Here is a tiny trained network, its code and every weight. The questions are about switching its units off for an input and a class, where a switched-off unit gives its printed mean instead of its output.

import numpy as np


def w(rows, s, z=0):
    codes = np.array(rows[::2]) - 128.0
    scale = np.full(codes.shape[1], s)
    scale[-1] = z or s
    return codes * scale


def norm(h):
    return h / np.sqrt((h * h).mean(-1, keepdims=True) + 1e-5)


def f(y):
    return y / 2 * (1 + np.tanh(0.7978845608 * (y + 0.044715 * y**3)))


def log_softmax(a):
    a = a - a.max(-1, keepdims=True)
    return a - np.log(np.exp(a).sum(-1, keepdims=True))


def net(x, mask):
    res = np.array(x, float).reshape(1, 3) / 4 @ E
    u = 0
    for l in range(2):
        y = f(norm(res) @ A[l][:, :-1].T + A[l][:, -1])
        res = res + np.where(mask[u : u + 4], y, B[l][:, -1]) @ B[l][:, :-1]
        u += 4
    return log_softmax(norm(res)[-1] @ U[:, :-1].T + U[:, -1])


A, B = {}, {}
E = w([
[90,131,114,42,68,90,109,53,156,74],'x0',
[51,114,89,149,91,248,54,78,164,179],'x1',
[155,109,26,174,109,69,146,118,173,153],'x2',
],0.011)
A[0] = w([
[130,123,123,180,145,172,116,156,125,168,48],'0.n0',
[151,134,163,195,153,120,138,159,120,154,115],'0.n1',
[149,109,3,155,130,59,126,145,138,144,12],'0.n2',
[137,116,8,163,116,96,125,123,144,159,3],'0.n3',
],0.021,0.0042)
B[0] = w([
[101,104,238,204,143,136,143,153,112,172,210],'0.n0',
[150,143,5,34,112,135,126,113,129,95,217],'0.n1',
[188,187,220,104,89,173,217,100,51,169,247],'0.n2',
[74,72,31,163,171,83,51,154,219,80,235],'0.n3',
],0.014,0.013)
A[1] = w([
[71,96,111,126,87,152,98,99,151,165,73],'1.n0',
[161,93,187,131,124,35,51,141,117,55,31],'1.n1',
[117,91,116,37,178,44,62,223,74,81,2],'1.n2',
[137,160,214,145,108,3,136,99,149,92,20],'1.n3',
],0.017,0.0043)
B[1] = w([
[152,173,120,63,103,115,154,128,103,131,239],'1.n0',
[86,241,62,158,172,67,107,186,57,167,177],'1.n1',
[153,5,109,95,136,188,33,137,119,80,255],'1.n2',
[108,136,217,233,157,70,96,94,175,91,233],'1.n3',
],0.014,0.0085)
U = w([
[198,31,116,59,134,198,98,154,86,71,149],'0',
[108,127,168,162,176,90,44,141,99,63,253],'1',
[241,148,68,99,131,108,237,157,84,122,204],'2',
[170,146,220,172,86,82,182,57,173,84,212],'3',
[106,131,248,153,150,220,157,160,50,190,33],'4',
[98,194,183,11,42,170,107,83,104,123,78],'5',
[102,60,84,227,150,137,143,199,195,176,150],'6',
[90,149,12,90,81,98,113,69,223,98,10],'7',
],0.015,0.0017)

Each question gives the input, the list of numbers given to net, and the class t.
The units are the neurons (one row each of A and B). Each row of codes is followed by its name. A weight is (code - 128) times the scale printed after its matrix; where a second scale follows, it is the last column's (A, B and U).
mask holds one flag per neuron, layer by layer. A switched-off neuron (its flag False) gives its mean, the last column of its row in B, instead of its output. The means were averaged over made-up inputs and are rounded, as every weight is.
A unit's drop is (log p(t) with every unit on - log p(t) with that unit switched off) / (log p(t) with every unit on - log p(t) with every unit switched off).
The circuit of an input: a set's keep is (log p(t) with only the set's units on - log p(t) with every unit switched off) / (log p(t) with every unit on - log p(t) with every unit switched off). Starting from all 8 units, units are removed one at a time, each time the one whose removal leaves the highest keep (on an exact tie, the one counted first), for as long as the keep stays at least 0.8.
units of the circuit, in order: the units of the circuit, biggest drop first
top k neurons: the k neurons with the biggest drops, biggest first
k most important neurons of layer l: the k neurons of layer l with the biggest drops, biggest first
drop of u: that unit's drop, to one decimal
input [-4,-8,-2], class 0: units of the circuit, in order	(1.n2)
input [1,0,4], class 3: top 2 neurons	(0.n2 0.n1)
input [1,-1,5], class 3: units of the circuit, in order	(0.n2 0.n1 0.n3)
input [-1,4,1], class 6: units of the circuit, in order	(0.n2 0.n0)
input [-1,-8,-3], class 0: 2 most important neurons of layer 0	(0.n1 0.n2)
input [-1,7,0], class 4: top 3 neurons	(0.n0 0.n1 0.n3)
input [1,6,0], class 5: top 4 neurons	(1.n0 0.n2 0.n3 1.n2)
input [0,5,5], class 6: 3 most important neurons of layer 0	(0.n3 0.n1 0.n0)
input [2,-5,8], class 3: units of the circuit, in order	(0.n2 0.n3 1.n3)
input [6,0,-1], class 1: top 2 neurons	(0.n1 0.n2)
input [-1,-1,8], class 2: units of the circuit, in order	(0.n2 0.n3)
input [0,1,7], class 6: units of the circuit, in order	(0.n3 1.n0 0.n2)
input [1,-6,3], class 3: top 3 neurons	(1.n3 0.n1 0.n2)
input [6,0,-7], class 1: units of the circuit, in order	(0.n2)
input [1,2,-2], class 5: top 4 neurons	(0.n3 0.n2 0.n0 0.n1)
input [-1,-7,0], class 0: top 2 neurons	(0.n2 1.n2)
input [-4,8,0], class 4: top 2 neurons	(0.n0 0.n3)
input [3,-2,6], class 3: top 3 neurons	(0.n2 0.n1 0.n3)
input [7,0,5], class 3: top 3 neurons	(0.n2 0.n1 1.n3)
input [8,-8,7], class 3: top 2 neurons	(0.n2 1.n3)
input [-1,0,-7], class 0: top neuron	(0.n0)
input [5,-7,4], class 3: top 2 neurons	(0.n2 1.n3)
input [2,-4,2], class 3: top 2 neurons	(0.n1 1.n3)
input [-5,-1,-5], class 0: drop of 0.n2	1.4
input [-3,-8,-3], class 0: drop of 0.n2	0.1
input [-5,-6,-7], class 0: drop of 0.n2	0.1
input [5,-6,-7], class 1: drop of 0.n1	0.6
